B = [[-0.618, 0.020, -1.290, -1.960, -0.610, -0.520, -0.068, -1.966, 0.450], [-1.587, 0.284, -0.405, 0.120, 0.819, 1.071, -0.458, -1.210, 1.443], [-0.393, -0.164, -0.976, -0.372, 0.342, -0.529, 1.635, -0.046, 1.186], [-0.857, -0.655, 0.513, -0.502, -0.667, 0.686, -0.788, -1.899, -1.772], [0.172, -0.494, -1.259, 0.321, -1.965, -0.850, 0.372, -1.709, -2.618], [1.335, -1.318, -0.219, -1.873, -0.871, -1.024, -1.403, 0.754, 0.689], [-1.328, 0.401, 0.424, -0.909, -0.682, -0.707, -2.283, -2.491, -1.123], [-0.890, 0.080, -0.550, 0.022, -0.181, 0.525, -0.776, -1.404, -1.098], [-1.608, 0.508, 0.264, -0.815, -0.616, 1.334, -0.371, -1.887, -0.662], [-1.465, 0.188, -0.183, -1.059, -1.153, 1.106, -0.466, -0.556, 1.898], [0.354, 0.701, -1.198, 0.635, -0.775, -0.627, -0.520, -0.062, -2.972]]
The entry just left of the centre entry: -1.873
The maximum is 1.898
The smallest entry: -2.972
Read off the entry just right of the centre entry.
A: -1.024
The entry at the centre -> -0.871
Read off the entry just left of -2.972.
A: -0.062
Read off the entry just right of -1.899.
A: -1.772
Read off the entry just left of 1.106.
A: -1.153
The entry just right of 0.342: -0.529
The entry just left of -0.068 -> -0.520
Read off the entry just left of the largest entry.
A: -0.556
Read off the entry just left of -0.616.
A: -0.815
